Below is a small trained network, with its code and all its weights. Each question gives an input and a class and asks what happens when units are switched off, that is, made to give their printed mean instead of their output.

import numpy as np


def w(rows, s, z=0):
    codes = np.array(rows[::2]) - 128.0
    scale = np.full(codes.shape[1], s)
    scale[-1] = z or s
    return codes * scale


def f(y):
    return np.maximum(y, 0)


def log_softmax(a):
    a = a - a.max(-1, keepdims=True)
    return a - np.log(np.exp(a).sum(-1, keepdims=True))


def net(x, mask):
    res = np.array(x, float).reshape(1, 5) / 4 @ E
    y = f(res @ A[0][:, :-1].T + A[0][:, -1])
    res = res + np.where(mask, y, B[0][:, -1]) @ B[0][:, :-1]
    return log_softmax(res[-1] @ U[:, :-1].T + U[:, -1])


A, B = {}, {}
E = w([
[150,147,59,167,243,127,204,209,101,179],'x0',
[124,173,204,55,191,113,77,186,111,133],'x1',
[11,145,160,179,153,81,80,71,106,147],'x2',
[163,63,70,76,176,96,186,81,160,57],'x3',
[122,87,60,150,158,151,91,225,133,253],'x4',
],0.0069)
A[0] = w([
[108,132,152,133,116,119,138,10,129,49,132],'N1',
[150,120,147,75,175,123,122,164,134,106,165],'N2',
[54,164,142,190,202,111,138,148,115,182,201],'N3',
[92,150,141,194,40,134,134,60,122,140,199],'N4',
[192,178,140,159,140,133,194,156,121,63,254],'N5',
[131,105,6,165,143,127,153,139,131,168,118],'N6',
],0.021,0.0046)
B[0] = w([
[144,120,110,42,177,88,192,43,135,61,251],'N1',
[118,153,136,156,95,105,102,143,115,230,172],'N2',
[141,215,167,107,228,151,85,197,127,124,226],'N3',
[111,122,166,164,5,90,64,100,126,137,219],'N4',
[114,118,125,5,62,137,141,162,120,222,205],'N5',
[142,84,67,146,155,134,198,149,127,212,222],'N6',
],0.015,0.02)
U = w([
[98,57,119,188,93,74,119,49,161,47,29],'0',
[96,120,117,201,148,233,153,127,126,3,47],'1',
[141,155,109,190,235,188,118,216,120,152,67],'2',
[85,150,193,122,55,123,33,175,127,173,253],'3',
[108,143,170,66,146,74,127,68,136,34,169],'4',
[151,67,64,114,126,121,207,137,125,172,95],'5',
[145,62,110,155,112,145,133,115,199,78,97],'6',
],0.0065,0.0055)

Each question gives the input, the list of numbers given to net, and the class t.
The units are the neurons (one row each of A and B). Each row of codes is followed by its name. A weight is (code - 128) times the scale printed after its matrix; where a second scale follows, it is the last column's (A, B and U).
mask holds one flag per neuron, in row order. A switched-off neuron (its flag False) gives its mean, the last column of its row in B, instead of its output. The means were averaged over made-up inputs and are rounded, as every weight is.
A unit's drop is (log p(t) with every unit on - log p(t) with that unit switched off) / (log p(t) with every unit on - log p(t) with every unit switched off).
The circuit of an input: a set's keep is (log p(t) with only the set's units on - log p(t) with every unit switched off) / (log p(t) with every unit on - log p(t) with every unit switched off). Starting from all 6 units, units are removed one at a time, each time the one whose removal leaves the highest keep (on an exact tie, the one counted first), for as long as the keep stays at least 0.8.
units of the circuit, in order: the units of the circuit, biggest drop first
k most important neurons: the k neurons with the biggest drops, biggest first
drop when u is switched off: that unit's drop, to one decimal
input [-6,-3,4,-7,-3], class 0: units of the circuit, in order => N4; N1; N3
input [3,2,-5,-4,-4], class 3: most important neuron => N1
input [-4,-8,-3,-5,-3], class 0: 3 most important neurons => N4; N3; N1
input [5,2,0,-4,0], class 2: 2 most important neurons => N4; N3
input [-8,-8,-1,-3,-1], class 0: units of the circuit, in order => N4; N1
input [-8,-6,5,-4,-6], class 0: 4 most important neurons => N4; N3; N5; N1
input [7,6,-7,3,-4], class 3: 2 most important neurons => N1; N2
input [-7,-7,-6,-1,1], class 0: units of the circuit, in order => N3; N4; N5
input [-6,-5,4,-6,-6], class 0: units of the circuit, in order => N4; N3; N1
input [-6,-5,0,3,5], class 0: units of the circuit, in order => N5; N3
input [-7,-4,6,-8,-3], class 0: 2 most important neurons => N4; N1
input [1,8,-5,5,3], class 3: 3 most important neurons => N1; N2; N6
input [8,7,-5,4,-2], class 3: 3 most important neurons => N1; N2; N5
input [6,-7,-3,-7,-4], class 3: 3 most important neurons => N1; N4; N5
input [-6,4,2,7,7], class 3: most important neuron => N1
input [5,7,-8,7,-2], class 3: 2 most important neurons => N2; N1
input [2,-8,8,5,-2], class 4: drop when N1 is switched off => 2.3
input [8,-1,-3,-6,0], class 2: drop when N3 is switched off => 0.7
input [3,4,8,-4,-1], class 2: drop when N3 is switched off => 0.9
input [-8,-3,-2,7,4], class 4: units of the circuit, in order => N6
